Below are the code and all the weights of a small trained network. Each question names an input and a target symbol and asks about switching units off, where a switched-off unit gives its printed mean instead of its output.

import numpy as np


def w(rows, s, z=0):
    codes = np.array(rows[::2]) - 128.0
    scale = np.full(codes.shape[1], s)
    scale[-1] = z or s
    return codes * scale


def norm(h):
    return h / np.sqrt((h * h).mean(-1, keepdims=True) + 1e-5)


def f(y):
    return np.maximum(y, 0)


def softmax(a):
    e = np.exp(a - a.max(-1, keepdims=True))
    return e / e.sum(-1, keepdims=True)


def log_softmax(a):
    a = a - a.max(-1, keepdims=True)
    return a - np.log(np.exp(a).sum(-1, keepdims=True))


def net(x, mask):
    ids = ['αβδεηθλμξπφψω'.index(c) for c in x.split()]
    T = len(ids)
    res = E[ids] + P[:T]
    u = 0
    for l in range(3):
        q, k, v = (norm(res) @ M[l].T for M in (Q, K, V))
        z = softmax(np.where(np.tri(T) > 0, q @ k.T / 2**0.5, -1e9)) @ v
        res = res + np.where(mask[u], z, O[l][:, -1]) @ O[l][:, :-1]
        u += 1
        y = f(norm(res) @ A[l][:, :-1].T + A[l][:, -1])
        res = res + np.where(mask[u : u + 12], y, B[l][:, -1]) @ B[l][:, :-1]
        u += 12
    return log_softmax(norm(res)[-1] @ U[:, :-1].T + U[:, -1])


Q, K, V, O, A, B = {}, {}, {}, {}, {}, {}
E = w([
[54,105,138,18,135],'α',
[43,118,234,49,59],'β',
[67,142,171,3,79],'δ',
[134,56,132,55,133],'ε',
[203,174,131,62,187],'η',
[77,161,59,34,30],'θ',
[57,114,48,51,103],'λ',
[152,83,182,124,233],'μ',
[176,91,124,246,31],'ξ',
[143,101,166,147,1],'π',
[190,146,186,78,207],'φ',
[77,167,103,11,5],'ψ',
[174,122,198,98,218],'ω',
],0.0035)
P = w([
[5,196,140,87,138],'0',
[88,67,142,22,115],'1',
[108,61,139,31,109],'2',
[120,63,138,45,107],'3',
[130,68,134,61,107],'4',
[136,73,129,73,106],'5',
[143,78,129,84,109],'6',
[151,80,126,93,107],'7',
[156,84,123,106,109],'8',
[166,83,116,117,114],'9',
[173,96,121,143,107],'10',
[180,100,116,167,92],'11',
[173,84,128,126,115],'12',
],0.003)
Q[0] = w([
[155,173,126,212,195],'L0H0',
[2,183,122,102,109],'L0H0',
],0.023)
K[0] = w([
[114,77,119,71,96],'L0H0',
[253,41,121,107,135],'L0H0',
],0.025)
V[0] = w([
[76,25,254,243,220],'L0H0',
[10,23,13,179,85],'L0H0',
],0.0078)
O[0] = w([
[64,242,152,206,145,17],'L0H0',
[3,110,51,140,168,2],'L0H0',
],0.0073,0.00092)
A[0] = w([
[112,15,215,151,56,56],'L0N0',
[122,188,110,147,118,67],'L0N1',
[153,66,134,83,254,135],'L0N2',
[113,179,79,182,59,5],'L0N3',
[114,192,196,139,126,96],'L0N4',
[137,166,119,67,55,96],'L0N5',
[157,194,131,74,119,121],'L0N6',
[166,70,78,229,88,84],'L0N7',
[207,203,95,61,218,76],'L0N8',
[175,127,126,160,184,78],'L0N9',
[95,99,141,184,165,95],'L0N10',
[86,177,43,89,119,105],'L0N11',
],0.005,0.0017)
B[0] = w([
[70,158,229,122,97,254],'L0N0',
[175,104,134,122,92,146],'L0N1',
[172,177,200,141,187,235],'L0N2',
[195,97,180,128,140,153],'L0N3',
[148,254,72,117,108,203],'L0N4',
[171,116,137,67,72,220],'L0N5',
[205,135,139,128,162,212],'L0N6',
[102,150,136,207,69,163],'L0N7',
[98,85,221,181,148,190],'L0N8',
[123,116,163,171,162,139],'L0N9',
[134,122,137,89,74,165],'L0N10',
[205,133,131,51,105,247],'L0N11',
],0.0077,0.0021)
Q[1] = w([
[79,196,143,167,63],'L1H0',
[248,155,212,150,198],'L1H0',
],0.013)
K[1] = w([
[86,216,116,85,61],'L1H0',
[241,155,140,6,191],'L1H0',
],0.012)
V[1] = w([
[161,182,124,83,129],'L1H0',
[50,36,182,253,72],'L1H0',
],0.0041)
O[1] = w([
[137,86,150,145,189,217],'L1H0',
[103,160,49,93,2,1],'L1H0',
],0.0031,0.00084)
A[1] = w([
[57,113,188,167,145,1],'L1N0',
[98,165,198,143,61,173],'L1N1',
[177,151,2,111,218,72],'L1N2',
[76,158,54,152,136,47],'L1N3',
[67,169,113,70,153,16],'L1N4',
[178,64,72,235,125,118],'L1N5',
[89,119,156,108,183,133],'L1N6',
[43,161,100,130,169,119],'L1N7',
[244,179,94,133,132,171],'L1N8',
[169,95,118,166,207,66],'L1N9',
[78,31,103,127,153,22],'L1N10',
[139,108,125,98,248,112],'L1N11',
],0.0069,0.00092)
B[1] = w([
[128,114,214,140,164,165],'L1N0',
[91,87,98,111,219,254],'L1N1',
[116,153,149,93,253,162],'L1N2',
[133,187,153,87,54,190],'L1N3',
[131,74,165,79,106,219],'L1N4',
[171,185,174,120,57,139],'L1N5',
[71,138,167,143,118,179],'L1N6',
[155,104,157,78,78,206],'L1N7',
[48,154,206,117,139,230],'L1N8',
[144,111,58,87,116,151],'L1N9',
[160,202,90,148,207,203],'L1N10',
[45,67,73,142,70,179],'L1N11',
],0.011,0.0036)
Q[2] = w([
[153,239,231,11,109],'L2H0',
[63,155,125,98,89],'L2H0',
],0.012)
K[2] = w([
[184,148,110,250,62],'L2H0',
[133,111,103,182,168],'L2H0',
],0.015)
V[2] = w([
[59,109,135,2,218],'L2H0',
[150,147,139,120,135],'L2H0',
],0.0089)
O[2] = w([
[182,117,127,254,145,255],'L2H0',
[120,148,140,127,126,136],'L2H0',
],0.0065,0.0086)
A[2] = w([
[102,104,138,197,123,224],'L2N0',
[165,153,136,127,78,228],'L2N1',
[179,130,44,125,127,76],'L2N2',
[80,158,95,197,129,228],'L2N3',
[3,125,109,14,98,86],'L2N4',
[112,119,115,85,157,145],'L2N5',
[111,215,171,126,140,34],'L2N6',
[126,58,98,138,102,40],'L2N7',
[71,226,121,151,155,91],'L2N8',
[173,149,132,121,158,127],'L2N9',
[143,163,122,124,137,5],'L2N10',
[161,69,122,117,103,30],'L2N11',
],0.012,0.0014)
B[2] = w([
[54,168,146,104,131,193],'L2N0',
[115,86,117,119,193,176],'L2N1',
[157,113,119,148,218,145],'L2N2',
[146,75,101,36,137,165],'L2N3',
[201,231,137,4,140,255],'L2N4',
[159,149,121,120,164,157],'L2N5',
[163,164,107,218,169,191],'L2N6',
[194,111,104,141,64,148],'L2N7',
[78,124,69,70,46,160],'L2N8',
[101,96,107,131,96,161],'L2N9',
[97,117,121,131,104,134],'L2N10',
[111,160,125,147,54,153],'L2N11',
],0.019,0.0077)
U = w([
[62,87,96,83,68,65],'α',
[16,115,224,113,194,139],'β',
[102,129,150,163,21,116],'δ',
[89,103,106,114,107,70],'ε',
[194,56,243,94,64,111],'η',
[180,81,82,167,128,116],'θ',
[143,70,47,110,253,109],'λ',
[69,203,21,143,74,148],'μ',
[176,217,133,27,148,252],'ξ',
[84,82,85,86,112,46],'π',
[200,151,217,204,213,103],'φ',
[211,80,75,184,55,148],'ψ',
[120,224,104,230,144,179],'ω',
],0.012,0.0024)

Each question gives the input, a string of symbols that net reads in full, and the target symbol t.
The units are the heads (2 rows each of Q, K, V and O) and the neurons (one row each of A and B). Each row of codes is followed by its name. A weight is (code - 128) times the scale printed after its matrix; where a second scale follows, it is the last column's (O, A, B and U).
mask holds one flag per unit, layer by layer, with each layer's heads first. A switched-off unit (its flag False) gives its mean, the last column of its rows in O or B, instead of its output. The means were averaged over made-up inputs and are rounded, as every weight is.
A unit's drop is (log p(t) with every unit on - log p(t) with that unit switched off) / (log p(t) with every unit on - log p(t) with every unit switched off).
The circuit of an input: a set's keep is (log p(t) with only the set's units on - log p(t) with every unit switched off) / (log p(t) with every unit on - log p(t) with every unit switched off). Starting from the 12 units with the biggest drops (on a tie, the unit counted first), units are removed one at a time, each time the one whose removal leaves the highest keep (on an exact tie, the one counted first), for as long as the keep stays at least 0.8.
circuit, biggest first: the units of the circuit, biggest drop first
unit that matters most: the unit with the biggest drop
top k neurons: the k neurons with the biggest drops, biggest first
k most important neurons of layer l: the k neurons of layer l with the biggest drops, biggest first
input δ β λ β β ψ β δ β φ, target δ: top neuron => L2N4
input η ξ β β ω ω, target η: circuit, biggest first => L0H0, L2N4
input η λ η, target η: circuit, biggest first => L0H0, L2N4
input ψ ξ β δ ψ β λ ψ β λ π, target ψ: circuit, biggest first => L0H0, L2N4, L2N7
input δ φ φ μ, target δ: top 2 neurons => L2N4, L1N11
input λ β λ, target λ: top 2 neurons => L1N10, L2N4
input β λ λ α λ β η η ψ, target η: circuit, biggest first => L2N4, L0H0
input λ β ε ψ π β ξ λ ω π φ α, target φ: top 2 neurons => L2N4, L2N6
input β λ λ β λ β ψ β β η λ η, target β: top 2 neurons => L2N0, L2N4
input μ θ λ β β, target μ: circuit, biggest first => L0H0, L2N8, L2N4
input β β ω, target β: top 3 neurons => L2N4, L2N0, L1N11
input ψ λ ξ β λ β β β β λ φ, target ψ: top 2 neurons => L2N7, L2N4
input λ η ω ε β θ β, target ω: top 3 neurons => L2N6, L2N4, L0N4
input ξ β ξ μ ψ β β β β, target μ: top 3 neurons => L2N8, L0N4, L2N6
input λ ξ ξ π, target λ: top 3 neurons => L1N10, L2N2, L2N4
input β β β η β ξ λ β η λ λ β, target η: top 3 neurons => L0N0, L2N4, L1N1
input μ β ε ψ λ, target μ: 2 most important neurons of layer 2 => L2N8, L2N6
input λ ψ δ, target δ: 2 most important neurons of layer 2 => L2N4, L2N11
input α β η, target α: unit that matters most => L1N11
input β μ β λ ξ β β φ β β, target φ: top 3 neurons => L0N0, L2N4, L2N6
input ω ω β ψ β ξ ξ φ β β ψ λ ε, target ω: most important neuron of layer 2 => L2N6
input ω β λ φ μ, target ω: 3 most important neurons of layer 2 => L2N6, L2N4, L2N8
input ψ ψ λ λ ε β λ ψ η, target ψ: 2 most important neurons of layer 1 => L1N11, L1N1
input ξ β φ β λ φ θ ε δ, target φ: 2 most important neurons of layer 2 => L2N4, L2N6
